Here is a tiny trained network, its code and every weight. The questions are about switching its units off for an input and a target symbol, where a switched-off unit gives its printed mean instead of its output.

import numpy as np


def w(rows, s, z=0):
    codes = np.array(rows[::2]) - 128.0
    scale = np.full(codes.shape[1], s)
    scale[-1] = z or s
    return codes * scale


def norm(h):
    return h / np.sqrt((h * h).mean(-1, keepdims=True) + 1e-5)


def f(y):
    return y / 2 * (1 + np.tanh(0.7978845608 * (y + 0.044715 * y**3)))


def softmax(a):
    e = np.exp(a - a.max(-1, keepdims=True))
    return e / e.sum(-1, keepdims=True)


def log_softmax(a):
    a = a - a.max(-1, keepdims=True)
    return a - np.log(np.exp(a).sum(-1, keepdims=True))


def net(x, mask):
    ids = ['ΓΘΞΠΣΦβεημτ'.index(c) for c in x.split()]
    T = len(ids)
    res = E[ids] + P[:T]
    u = 0
    for l in range(2):
        r = norm(res)
        for j in range(2):
            rows = slice(4 * j, 4 * j + 4)
            q, k, v = (r @ M[l][rows].T for M in (Q, K, V))
            z = softmax(np.where(np.tri(T) > 0, q @ k.T / 4**0.5, -1e9)) @ v
            o = O[l][rows]
            res = res + np.where(mask[u + j], z, o[:, -1]) @ o[:, :-1]
        u += 2
        y = f(norm(res) @ A[l][:, :-1].T + A[l][:, -1])
        res = res + np.where(mask[u : u + 16], y, B[l][:, -1]) @ B[l][:, :-1]
        u += 16
    return log_softmax(norm(res)[-1] @ U[:, :-1].T + U[:, -1])


Q, K, V, O, A, B = {}, {}, {}, {}, {}, {}
E = w([
[8,191,91,237,122],'Γ',
[10,166,105,202,71],'Θ',
[208,103,169,201,116],'Ξ',
[4,191,114,227,111],'Π',
[171,47,112,178,123],'Σ',
[1,87,93,94,151],'Φ',
[151,133,3,38,149],'β',
[245,112,131,169,85],'ε',
[198,65,27,203,129],'η',
[206,145,5,11,138],'μ',
[54,149,37,34,138],'τ',
],0.0039)
P = w([
[206,186,248,41,239],'0',
[96,165,88,244,253],'1',
[92,153,90,232,225],'2',
[85,142,84,223,200],'3',
[93,131,72,222,179],'4',
[100,119,64,218,157],'5',
[110,110,63,205,133],'6',
[119,97,53,196,112],'7',
[131,88,55,187,86],'8',
[133,77,53,173,65],'9',
[140,68,55,159,37],'10',
[153,49,45,143,22],'11',
[158,33,41,125,10],'12',
],0.0022)
Q[0] = w([
[197,61,166,57,106],'0.h1',
[129,210,28,156,134],'0.h1',
[98,161,235,34,193],'0.h1',
[111,37,135,184,1],'0.h1',
[37,251,58,151,100],'0.h2',
[233,94,226,96,181],'0.h2',
[64,239,146,134,78],'0.h2',
[86,115,56,173,78],'0.h2',
],0.0065)
K[0] = w([
[174,207,190,97,143],'0.h1',
[30,145,49,167,39],'0.h1',
[179,157,117,45,254],'0.h1',
[112,33,220,138,102],'0.h1',
[110,22,69,120,39],'0.h2',
[143,207,134,187,221],'0.h2',
[112,61,68,116,79],'0.h2',
[147,111,137,112,54],'0.h2',
],0.0064)
V[0] = w([
[158,89,186,71,139],'0.h1',
[106,122,225,74,164],'0.h1',
[97,77,249,149,57],'0.h1',
[150,175,24,160,108],'0.h1',
[116,93,186,116,64],'0.h2',
[136,220,147,155,140],'0.h2',
[195,176,131,191,67],'0.h2',
[110,42,104,97,4],'0.h2',
],0.0036)
O[0] = w([
[92,102,82,171,153,1],'0.h1',
[120,141,39,149,200,33],'0.h1',
[74,254,22,168,185,94],'0.h1',
[154,117,234,134,109,210],'0.h1',
[92,188,106,66,134,71],'0.h2',
[85,67,199,69,83,145],'0.h2',
[84,86,116,137,95,142],'0.h2',
[55,233,87,198,203,84],'0.h2',
],0.003,0.0035)
A[0] = w([
[191,112,104,156,219,2],'0.n1',
[166,73,149,97,68,108],'0.n2',
[120,160,95,96,3,29],'0.n3',
[186,181,142,182,98,104],'0.n4',
[178,185,129,169,157,164],'0.n5',
[117,115,89,28,108,164],'0.n6',
[80,165,200,158,65,146],'0.n7',
[64,94,155,129,154,66],'0.n8',
[127,49,80,108,172,181],'0.n9',
[243,157,122,93,153,96],'0.n10',
[131,101,97,118,92,124],'0.n11',
[81,236,89,146,189,60],'0.n12',
[82,188,176,126,174,142],'0.n13',
[64,190,128,166,188,101],'0.n14',
[71,75,170,110,140,100],'0.n15',
[80,89,101,145,151,71],'0.n16',
],0.0048,0.0026)
B[0] = w([
[176,175,66,129,97,95],'0.n1',
[100,223,181,97,159,176],'0.n2',
[115,184,37,252,104,139],'0.n3',
[18,52,190,111,101,151],'0.n4',
[48,84,115,101,80,130],'0.n5',
[143,202,202,140,179,130],'0.n6',
[110,124,35,132,211,254],'0.n7',
[79,65,100,224,108,128],'0.n8',
[73,212,218,119,101,153],'0.n9',
[1,56,98,115,88,124],'0.n10',
[176,158,172,129,155,147],'0.n11',
[216,151,139,46,77,118],'0.n12',
[165,16,141,114,86,139],'0.n13',
[100,78,193,64,96,151],'0.n14',
[138,123,92,233,95,141],'0.n15',
[71,78,190,172,75,123],'0.n16',
],0.0035,0.0033)
Q[1] = w([
[240,130,222,89,94],'1.h1',
[21,145,25,180,103],'1.h1',
[225,178,192,53,157],'1.h1',
[212,210,152,60,181],'1.h1',
[33,128,48,110,254],'1.h2',
[240,106,187,64,110],'1.h2',
[84,145,109,214,41],'1.h2',
[234,146,145,153,13],'1.h2',
],0.0078)
K[1] = w([
[110,38,144,91,253],'1.h1',
[139,211,58,185,15],'1.h1',
[84,65,169,128,236],'1.h1',
[97,99,154,161,238],'1.h1',
[161,227,157,213,3],'1.h2',
[208,38,183,68,224],'1.h2',
[59,156,38,132,137],'1.h2',
[159,46,58,91,254],'1.h2',
],0.0071)
V[1] = w([
[125,126,148,192,182],'1.h1',
[89,97,210,111,114],'1.h1',
[159,58,79,130,156],'1.h1',
[99,138,159,117,216],'1.h1',
[108,100,190,158,70],'1.h2',
[123,110,114,92,1],'1.h2',
[89,165,87,67,200],'1.h2',
[124,208,204,168,139],'1.h2',
],0.0055)
O[1] = w([
[208,185,111,93,187,223],'1.h1',
[34,177,117,96,94,254],'1.h1',
[232,203,138,225,104,188],'1.h1',
[103,179,2,129,144,156],'1.h1',
[124,138,126,80,54,251],'1.h2',
[94,229,135,114,166,78],'1.h2',
[84,71,116,189,232,59],'1.h2',
[184,67,95,56,165,61],'1.h2',
],0.0048,0.0023)
A[1] = w([
[135,12,150,126,110,31],'1.n1',
[113,200,150,91,101,94],'1.n2',
[125,193,160,164,152,136],'1.n3',
[178,105,63,165,202,110],'1.n4',
[155,28,176,9,209,68],'1.n5',
[185,109,197,168,94,80],'1.n6',
[104,207,8,114,155,120],'1.n7',
[183,254,142,19,185,2],'1.n8',
[48,59,171,106,106,148],'1.n9',
[66,174,152,240,168,171],'1.n10',
[154,56,19,75,179,45],'1.n11',
[216,166,120,64,68,31],'1.n12',
[183,39,187,38,118,179],'1.n13',
[133,9,84,99,114,119],'1.n14',
[100,60,158,176,86,113],'1.n15',
[94,172,124,72,56,200],'1.n16',
],0.0057,0.0034)
B[1] = w([
[168,219,79,92,114,110],'1.n1',
[186,156,169,114,189,157],'1.n2',
[113,160,46,110,140,150],'1.n3',
[69,110,201,77,111,117],'1.n4',
[85,161,232,194,82,117],'1.n5',
[186,92,172,146,183,143],'1.n6',
[171,228,121,180,99,144],'1.n7',
[205,218,79,133,65,137],'1.n8',
[231,52,171,113,148,179],'1.n9',
[85,145,67,72,98,217],'1.n10',
[241,175,176,97,121,112],'1.n11',
[23,99,149,69,146,135],'1.n12',
[54,116,17,155,2,123],'1.n13',
[163,207,102,94,224,124],'1.n14',
[163,194,101,124,91,182],'1.n15',
[129,141,165,128,227,253],'1.n16',
],0.0053,0.0049)
U = w([
[233,231,127,72,112,111],'Γ',
[209,125,69,121,78,32],'Θ',
[193,119,73,104,81,3],'Ξ',
[61,232,28,205,75,150],'Π',
[22,208,215,137,226,18],'Σ',
[130,143,222,40,201,195],'Φ',
[123,33,43,182,254,102],'β',
[45,74,221,47,38,171],'ε',
[211,95,221,226,30,150],'η',
[90,38,91,51,31,184],'μ',
[203,147,64,37,215,171],'τ',
],0.0091,0.0029)

Each question gives the input, a string of symbols that net reads in full, and the target symbol t.
The units are the heads (4 rows each of Q, K, V and O) and the neurons (one row each of A and B). Each row of codes is followed by its name. A weight is (code - 128) times the scale printed after its matrix; where a second scale follows, it is the last column's (O, A, B and U).
mask holds one flag per unit, layer by layer, with each layer's heads first. A switched-off unit (its flag False) gives its mean, the last column of its rows in O or B, instead of its output. The means were averaged over made-up inputs and are rounded, as every weight is.
A unit's drop is (log p(t) with every unit on - log p(t) with that unit switched off) / (log p(t) with every unit on - log p(t) with every unit switched off).
unit that matters most: the unit with the biggest drop
k most important neurons of layer l: the k neurons of layer l with the biggest drops, biggest first
which heads matter: for each layer, one digit per head in row order, 1 if its drop is at least 0.15 and else 0, layers parted by /
input Θ Θ Π Θ Π ε Π Π Σ Ξ, target Π: which heads matter => 11 / 01
input Σ Π η Γ, target η: unit that matters most => 1.h2
input ε Π η Π Σ μ Σ, target Φ: which heads matter => 11 / 01
input τ Σ Π Π Π ε Σ Ξ Θ ε Π Σ, target Γ: which heads matter => 10 / 11
input Θ Π η η, target Π: which heads matter => 11 / 01
input Π μ Π μ Π Φ, target μ: which heads matter => 00 / 10
input η Π Φ Π, target Φ: 3 most important neurons of layer 0 => [0.n14; 0.n13; 0.n3]
input Π Π Π Θ Σ η ε Σ Φ Π, target Φ: 3 most important neurons of layer 0 => [0.n14; 0.n12; 0.n10]
input Θ η Σ, target Π: which heads matter => 11 / 01
input Ξ β Σ, target Σ: which heads matter => 11 / 11
input Θ Π Π μ ε β Γ Γ Γ Φ, target Φ: which heads matter => 00 / 11
input β Π Γ, target β: which heads matter => 11 / 11
input Φ Π Π Γ Σ, target τ: 4 most important neurons of layer 1 => [1.n14; 1.n1; 1.n11; 1.n16]
input Σ Σ Θ Σ Σ Ξ, target β: unit that matters most => 0.h1
input μ Π ε β Σ Γ η Π μ Ξ Σ Π, target Σ: which heads matter => 11 / 11
input Π Θ β Π Θ τ μ Φ μ η, target η: 4 most important neurons of layer 0 => [0.n7; 0.n9; 0.n13; 0.n2]
input Σ Σ Π Π η Π Γ Π Γ Θ Σ, target β: 3 most important neurons of layer 0 => [0.n1; 0.n10; 0.n9]
input Π Σ η η Π, target η: which heads matter => 00 / 01
input Ξ τ Π Σ μ Π, target μ: which heads matter => 00 / 10
input η Π Γ ε Θ μ η, target ε: which heads matter => 00 / 01
input μ β μ Φ Γ, target μ: unit that matters most => 1.h1
input Π Π ε Σ, target η: 2 most important neurons of layer 0 => [0.n7; 0.n15]
input ε Σ Γ, target ε: 2 most important neurons of layer 1 => [1.n9; 1.n6]
input Φ Σ Π ε, target τ: 2 most important neurons of layer 1 => [1.n14; 1.n11]
input Θ β Θ τ, target Π: 3 most important neurons of layer 0 => [0.n6; 0.n4; 0.n13]
